Below is a small trained network, with its code and all its weights. Each question gives an input and a target symbol and asks what happens when units are switched off, that is, made to give their printed mean instead of their output.

import numpy as np


def w(rows, s, z=0):
    codes = np.array(rows[::2]) - 128.0
    scale = np.full(codes.shape[1], s)
    scale[-1] = z or s
    return codes * scale


def norm(h):
    return h / np.sqrt((h * h).mean(-1, keepdims=True) + 1e-5)


def f(y):
    return np.maximum(y, 0)


def softmax(a):
    e = np.exp(a - a.max(-1, keepdims=True))
    return e / e.sum(-1, keepdims=True)


def log_softmax(a):
    a = a - a.max(-1, keepdims=True)
    return a - np.log(np.exp(a).sum(-1, keepdims=True))


def net(x, mask):
    ids = ['ΘΠΨαβγηξτω'.index(c) for c in x.split()]
    T = len(ids)
    res = E[ids] + P[:T]
    u = 0
    for l in range(3):
        r = norm(res)
        for j in range(2):
            rows = slice(3 * j, 3 * j + 3)
            q, k, v = (r @ M[l][rows].T for M in (Q, K, V))
            z = softmax(np.where(np.tri(T) > 0, q @ k.T / 3**0.5, -1e9)) @ v
            o = O[l][rows]
            res = res + np.where(mask[u + j], z, o[:, -1]) @ o[:, :-1]
        u += 2
        y = f(norm(res) @ A[l][:, :-1].T + A[l][:, -1])
        res = res + np.where(mask[u : u + 4], y, B[l][:, -1]) @ B[l][:, :-1]
        u += 4
    return log_softmax(norm(res)[-1] @ U[:, :-1].T + U[:, -1])


Q, K, V, O, A, B = {}, {}, {}, {}, {}, {}
E = w([
[172,186,135,201,83,122],'Θ',
[86,130,63,153,120,53],'Π',
[157,120,219,114,124,1],'Ψ',
[103,142,73,182,115,58],'α',
[107,87,70,169,161,49],'β',
[86,55,87,151,100,62],'γ',
[209,62,183,153,118,164],'η',
[97,88,111,44,108,114],'ξ',
[85,158,115,87,45,123],'τ',
[128,228,118,70,104,130],'ω',
],0.009)
P = w([
[181,147,2,97,105,124],'0',
[169,131,42,88,105,128],'1',
[154,123,73,89,108,122],'2',
[140,119,102,107,111,116],'3',
[124,115,122,113,113,115],'4',
[113,113,142,120,116,113],'5',
[104,112,163,130,120,114],'6',
[92,106,184,137,121,114],'7',
[79,108,201,144,123,111],'8',
[68,103,218,152,125,110],'9',
],0.0067)
Q[0] = w([
[126,134,95,78,128,252],'0.h0',
[115,105,117,149,163,166],'0.h0',
[142,69,127,121,134,75],'0.h0',
[106,198,146,33,103,118],'0.h1',
[137,132,135,128,103,53],'0.h1',
[118,154,175,123,108,90],'0.h1',
],0.014)
K[0] = w([
[195,192,66,81,132,146],'0.h0',
[165,146,46,195,125,199],'0.h0',
[74,52,169,92,84,192],'0.h0',
[178,139,165,88,121,34],'0.h1',
[38,151,255,74,119,87],'0.h1',
[110,155,251,130,150,71],'0.h1',
],0.0082)
V[0] = w([
[73,112,80,107,74,191],'0.h0',
[100,120,114,175,122,199],'0.h0',
[131,90,178,141,2,139],'0.h0',
[135,77,105,238,82,119],'0.h1',
[77,141,80,145,157,210],'0.h1',
[178,142,83,167,104,65],'0.h1',
],0.0058)
O[0] = w([
[3,112,82,202,143,187,118],'0.h0',
[138,161,79,227,106,150,39],'0.h0',
[98,90,116,117,44,87,182],'0.h0',
[108,180,148,147,103,25,138],'0.h1',
[188,170,96,68,80,80,1],'0.h1',
[52,137,138,223,136,125,244],'0.h1',
],0.0056,0.0043)
A[0] = w([
[129,120,131,122,115,69,31],'0.n0',
[104,192,172,254,100,243,78],'0.n1',
[137,43,110,191,82,90,251],'0.n2',
[164,121,126,114,125,73,156],'0.n3',
],0.0056,0.0028)
B[0] = w([
[142,174,85,175,194,115,141],'0.n0',
[57,71,38,134,214,106,160],'0.n1',
[157,148,161,143,162,254,254],'0.n2',
[94,131,114,172,96,217,154],'0.n3',
],0.0057,0.0069)
Q[1] = w([
[192,119,37,86,64,44],'1.h0',
[4,85,211,167,181,175],'1.h0',
[138,148,159,152,132,46],'1.h0',
[79,97,136,140,138,93],'1.h1',
[151,123,90,88,80,136],'1.h1',
[125,154,74,142,109,158],'1.h1',
],0.013)
K[1] = w([
[189,136,42,160,110,160],'1.h0',
[95,134,253,113,127,121],'1.h0',
[98,59,110,244,162,167],'1.h0',
[148,168,137,146,130,99],'1.h1',
[117,126,102,130,108,189],'1.h1',
[94,95,93,147,99,141],'1.h1',
],0.012)
V[1] = w([
[130,170,148,94,252,32],'1.h0',
[165,254,163,83,178,173],'1.h0',
[90,216,142,59,79,170],'1.h0',
[113,151,79,170,125,210],'1.h1',
[193,126,121,129,177,157],'1.h1',
[144,132,106,112,127,181],'1.h1',
],0.0076)
O[1] = w([
[115,135,163,133,221,63,225],'1.h0',
[243,189,196,110,195,153,91],'1.h0',
[153,198,132,116,169,254,114],'1.h0',
[201,129,151,142,205,69,254],'1.h1',
[78,96,71,109,120,100,92],'1.h1',
[106,141,109,143,173,75,80],'1.h1',
],0.0087,0.0017)
A[1] = w([
[67,239,53,182,168,97,101],'1.n0',
[133,125,121,28,144,22,254],'1.n1',
[90,109,175,174,189,73,90],'1.n2',
[70,167,193,254,189,176,14],'1.n3',
],0.0058,0.00096)
B[1] = w([
[89,79,99,71,106,159,189],'1.n0',
[145,106,235,254,189,175,177],'1.n1',
[64,149,184,118,97,119,255],'1.n2',
[74,122,110,31,140,55,234],'1.n3',
],0.0082,0.0049)
Q[2] = w([
[133,161,188,86,179,98],'2.h0',
[21,106,157,109,55,176],'2.h0',
[164,192,133,70,124,208],'2.h0',
[82,108,130,130,63,152],'2.h1',
[125,149,130,105,253,156],'2.h1',
[104,130,128,143,84,216],'2.h1',
],0.011)
K[2] = w([
[112,108,89,194,193,65],'2.h0',
[35,145,217,98,92,132],'2.h0',
[106,248,45,188,114,118],'2.h0',
[96,132,160,133,121,183],'2.h1',
[178,177,74,89,118,123],'2.h1',
[121,133,173,72,54,168],'2.h1',
],0.011)
V[2] = w([
[162,24,136,89,157,186],'2.h0',
[243,156,138,159,89,128],'2.h0',
[118,254,124,119,57,210],'2.h0',
[117,187,115,134,128,62],'2.h1',
[151,67,68,159,143,146],'2.h1',
[134,195,41,177,149,141],'2.h1',
],0.0075)
O[2] = w([
[200,88,56,2,94,90,137],'2.h0',
[150,66,239,123,61,103,2],'2.h0',
[19,185,170,126,26,163,29],'2.h0',
[165,194,154,180,93,110,115],'2.h1',
[166,50,136,151,241,72,138],'2.h1',
[163,191,118,237,247,85,107],'2.h1',
],0.005,0.0059)
A[2] = w([
[124,199,64,177,231,97,6],'2.n0',
[71,109,119,98,58,42,178],'2.n1',
[94,145,9,3,113,150,138],'2.n2',
[222,63,161,81,41,74,141],'2.n3',
],0.0075,0.0022)
B[2] = w([
[136,141,198,61,36,182,208],'2.n0',
[199,169,108,115,131,146,254],'2.n1',
[177,85,215,157,122,133,214],'2.n2',
[152,240,68,1,51,114,159],'2.n3',
],0.0093,0.0054)
U = w([
[124,87,187,149,212,61,156],'Θ',
[81,153,66,62,210,106,108],'Π',
[70,229,113,98,100,93,157],'Ψ',
[95,136,135,180,32,235,174],'α',
[187,195,173,97,172,213,145],'β',
[184,175,134,223,90,92,191],'γ',
[96,79,46,181,60,102,229],'η',
[148,137,157,129,76,123,4],'ξ',
[187,4,108,111,128,194,44],'τ',
[218,136,70,71,49,85,155],'ω',
],0.013,0.0035)

Each question gives the input, a string of symbols that net reads in full, and the target symbol t.
The units are the heads (3 rows each of Q, K, V and O) and the neurons (one row each of A and B). Each row of codes is followed by its name. A weight is (code - 128) times the scale printed after its matrix; where a second scale follows, it is the last column's (O, A, B and U).
mask holds one flag per unit, layer by layer, with each layer's heads first. A switched-off unit (its flag False) gives its mean, the last column of its rows in O or B, instead of its output. The means were averaged over made-up inputs and are rounded, as every weight is.
A unit's drop is (log p(t) with every unit on - log p(t) with that unit switched off) / (log p(t) with every unit on - log p(t) with every unit switched off).
The circuit of an input: a set's keep is (log p(t) with only the set's units on - log p(t) with every unit switched off) / (log p(t) with every unit on - log p(t) with every unit switched off). Starting from the 12 units with the biggest drops (on a tie, the unit counted first), units are removed one at a time, each time the one whose removal leaves the highest keep (on an exact tie, the one counted first), for as long as the keep stays at least 0.8.
circuit, biggest first: the units of the circuit, biggest drop first
top k neurons: the k neurons with the biggest drops, biggest first
k most important neurons of layer l: the k neurons of layer l with the biggest drops, biggest first
drop of u: that unit's drop, to one decimal
input ξ Θ ω α η ω ω Θ ξ α, target τ: top 2 neurons -> 2.n2; 1.n2
input η Θ Θ, target ω: circuit, biggest first -> 1.h0; 1.h1
input β ξ Θ Π γ Θ η τ Π, target α: circuit, biggest first -> 1.h0
input Θ Ψ η α Θ Θ β ω Θ τ, target Θ: circuit, biggest first -> 0.h1; 1.h0; 0.h0
input β ξ ω ω γ α, target β: circuit, biggest first -> 1.h0; 0.n2
input Θ Θ γ τ η η, target α: top 2 neurons -> 0.n2; 0.n1
input Θ ξ β, target τ: circuit, biggest first -> 1.h0; 2.n2
input Π ξ τ Θ Θ α, target Ψ: top 3 neurons -> 0.n1; 2.n0; 1.n1
input ξ α Θ, target τ: top 2 neurons -> 1.n0; 2.n2
input Ψ ω ω α η Ψ ω Θ β, target β: top 2 neurons -> 0.n2; 2.n2
input Θ ω τ τ, target β: circuit, biggest first -> 0.h1; 1.h0
input α η α γ Ψ ξ Θ Π τ Π, target Π: top 4 neurons -> 2.n1; 2.n2; 1.n2; 2.n0
input Θ Ψ γ α Θ Ψ Θ β ω β, target β: circuit, biggest first -> 0.h0; 1.h0
input Π ω Θ γ, target β: circuit, biggest first -> 0.n2; 1.h0
input Θ τ Θ, target α: circuit, biggest first -> 2.h0
input η ω Ψ Ψ γ β α Θ Θ, target Ψ: top 2 neurons -> 1.n2; 2.n1
input Θ Π Θ α Θ α, target Ψ: 2 most important neurons of layer 2 -> 2.n0; 2.n2
input γ α Π ω Ψ γ Θ ω, target Π: top 2 neurons -> 0.n1; 2.n2
input Π η ξ ω ξ α ω β ξ, target β: top 2 neurons -> 0.n2; 0.n3
input Ψ Θ ξ Π, target Θ: circuit, biggest first -> 1.h0
input η Θ α β Ψ β γ α ξ, target Θ: 2 most important neurons of layer 0 -> 0.n0; 0.n2
input Π β β γ τ η β, target α: top 2 neurons -> 0.n2; 0.n1
input Π τ γ β η Π, target ω: top 2 neurons -> 0.n2; 2.n3
input Π η β, target ω: top 2 neurons -> 2.n3; 0.n2
input γ τ Ψ η γ η Θ, target Θ: drop of 0.h1 -> 0.1
input γ β β Π Ψ ξ ω, target Θ: drop of 0.h0 -> -0.1
